Below is a small trained network, with its code and all its weights. Each question gives an input and a class and asks what happens when units are switched off, that is, made to give their printed mean instead of their output.

import numpy as np


def w(rows, s, z=0):
    codes = np.array(rows[::2]) - 128.0
    scale = np.full(codes.shape[1], s)
    scale[-1] = z or s
    return codes * scale


def f(y):
    return np.maximum(y, 0)


def log_softmax(a):
    a = a - a.max(-1, keepdims=True)
    return a - np.log(np.exp(a).sum(-1, keepdims=True))


def net(x, mask):
    res = np.array(x, float).reshape(1, 4) / 4 @ E
    y = f(res @ A[0][:, :-1].T + A[0][:, -1])
    res = res + np.where(mask, y, B[0][:, -1]) @ B[0][:, :-1]
    return log_softmax(res[-1] @ U[:, :-1].T + U[:, -1])


A, B = {}, {}
E = w([
[123,94,58,115,129,69],'x0',
[128,129,128,128,127,129],'x1',
[162,154,58,109,114,187],'x2',
[118,129,135,134,2,121],'x3',
],0.0077)
A[0] = w([
[127,126,128,128,125,124,125],'n1',
[124,145,132,130,34,172,2],'n2',
[130,142,226,125,103,168,55],'n3',
[120,126,53,122,150,103,34],'n4',
[123,123,176,141,144,94,168],'n5',
[127,137,170,129,120,151,178],'n6',
[133,140,188,140,110,145,57],'n7',
[114,143,189,133,161,100,74],'n8',
[126,123,130,128,117,110,121],'n9',
[135,140,117,121,176,219,142],'n10',
[120,132,175,128,120,162,178],'n11',
[128,132,121,125,217,70,65],'n12',
[124,121,130,129,113,102,119],'n13',
[132,137,153,134,151,99,143],'n14',
[131,135,136,127,51,153,181],'n15',
[132,149,59,125,107,165,160],'n16',
[122,106,126,133,74,7,123],'n17',
[128,116,53,124,147,99,59],'n18',
[130,134,128,134,154,200,132],'n19',
[135,143,55,122,99,162,25],'n20',
[138,136,68,119,102,155,32],'n21',
[126,134,124,121,178,106,166],'n22',
[120,124,195,134,162,106,64],'n23',
[138,144,123,120,163,199,143],'n24',
[130,122,76,127,139,97,143],'n25',
[124,119,131,128,107,91,117],'n26',
[125,114,134,129,97,77,118],'n27',
],0.011,0.0042)
B[0] = w([
[128,133,127,128,129,127,132],'n1',
[172,59,164,127,132,234,204],'n2',
[106,54,112,121,111,47,201],'n3',
[151,74,156,135,122,192,168],'n4',
[127,70,123,118,106,101,213],'n5',
[144,105,132,127,131,169,200],'n6',
[110,96,112,126,126,73,165],'n7',
[152,84,139,131,123,185,183],'n8',
[126,149,124,128,132,124,146],'n9',
[130,232,121,135,136,159,227],'n10',
[148,95,134,126,129,173,207],'n11',
[105,44,120,129,100,60,230],'n12',
[125,157,123,128,135,122,155],'n13',
[133,86,132,121,113,129,179],'n14',
[103,82,118,127,136,56,254],'n15',
[144,81,163,134,132,176,218],'n16',
[111,250,101,130,156,98,249],'n17',
[146,60,161,130,114,173,178],'n18',
[126,199,117,132,138,143,192],'n19',
[101,61,125,122,115,49,170],'n20',
[104,75,124,123,120,62,160],'n21',
[138,83,145,125,106,156,215],'n22',
[152,85,141,131,123,193,183],'n23',
[130,211,122,130,136,151,208],'n24',
[122,78,149,127,109,101,191],'n25',
[124,170,120,128,138,120,165],'n26',
[123,185,113,129,145,118,183],'n27',
],0.023,0.0047)
U = w([
[182,114,159,133,127,205,199],'0',
[88,107,115,118,113,45,147],'1',
[118,251,96,134,163,127,2],'2',
],0.014,0.00034)

Each question gives the input, the list of numbers given to net, and the class t.
The units are the neurons (one row each of A and B). Each row of codes is followed by its name. A weight is (code - 128) times the scale printed after its matrix; where a second scale follows, it is the last column's (A, B and U).
mask holds one flag per neuron, in row order. A switched-off neuron (its flag False) gives its mean, the last column of its row in B, instead of its output. The means were averaged over made-up inputs and are rounded, as every weight is.
A unit's drop is (log p(t) with every unit on - log p(t) with that unit switched off) / (log p(t) with every unit on - log p(t) with every unit switched off).
The circuit of an input: a set's keep is (log p(t) with only the set's units on - log p(t) with every unit switched off) / (log p(t) with every unit on - log p(t) with every unit switched off). Starting from the 12 units with the biggest drops (on a tie, the unit counted first), units are removed one at a time, each time the one whose removal leaves the highest keep (on an exact tie, the one counted first), for as long as the keep stays at least 0.8.
circuit, biggest first: the units of the circuit, biggest drop first
k most important neurons: the k neurons with the biggest drops, biggest first
drop when u is switched off: that unit's drop, to one decimal
input [-5,-8,-2,7], class 1: circuit, biggest first -> [n3]
input [-6,-7,-2,4], class 1: 2 most important neurons -> [n3, n15]
input [4,3,2,-2], class 0: 2 most important neurons -> [n15, n3]
input [-4,0,-1,1], class 1: 3 most important neurons -> [n2, n3, n16]
input [-6,-3,-1,5], class 1: 3 most important neurons -> [n3, n15, n7]
input [-5,-2,7,0], class 2: 3 most important neurons -> [n10, n24, n19]
input [0,3,2,-6], class 2: 2 most important neurons -> [n10, n2]
input [1,-6,8,8], class 1: 2 most important neurons -> [n15, n20]
input [0,8,4,-8], class 2: 3 most important neurons -> [n10, n24, n2]
input [0,7,6,0], class 2: 3 most important neurons -> [n2, n12, n10]
input [-8,2,0,6], class 1: 3 most important neurons -> [n3, n15, n7]
input [-7,8,6,-5], class 2: drop when n13 is switched off -> 0.0
input [4,1,-3,8], class 2: drop when n17 is switched off -> 0.3
input [-1,3,4,-8], class 2: circuit, biggest first -> [n10]
input [-3,2,1,-1], class 2: drop when n18 is switched off -> 0.1
input [-4,2,0,3], class 1: drop when n21 is switched off -> -0.1
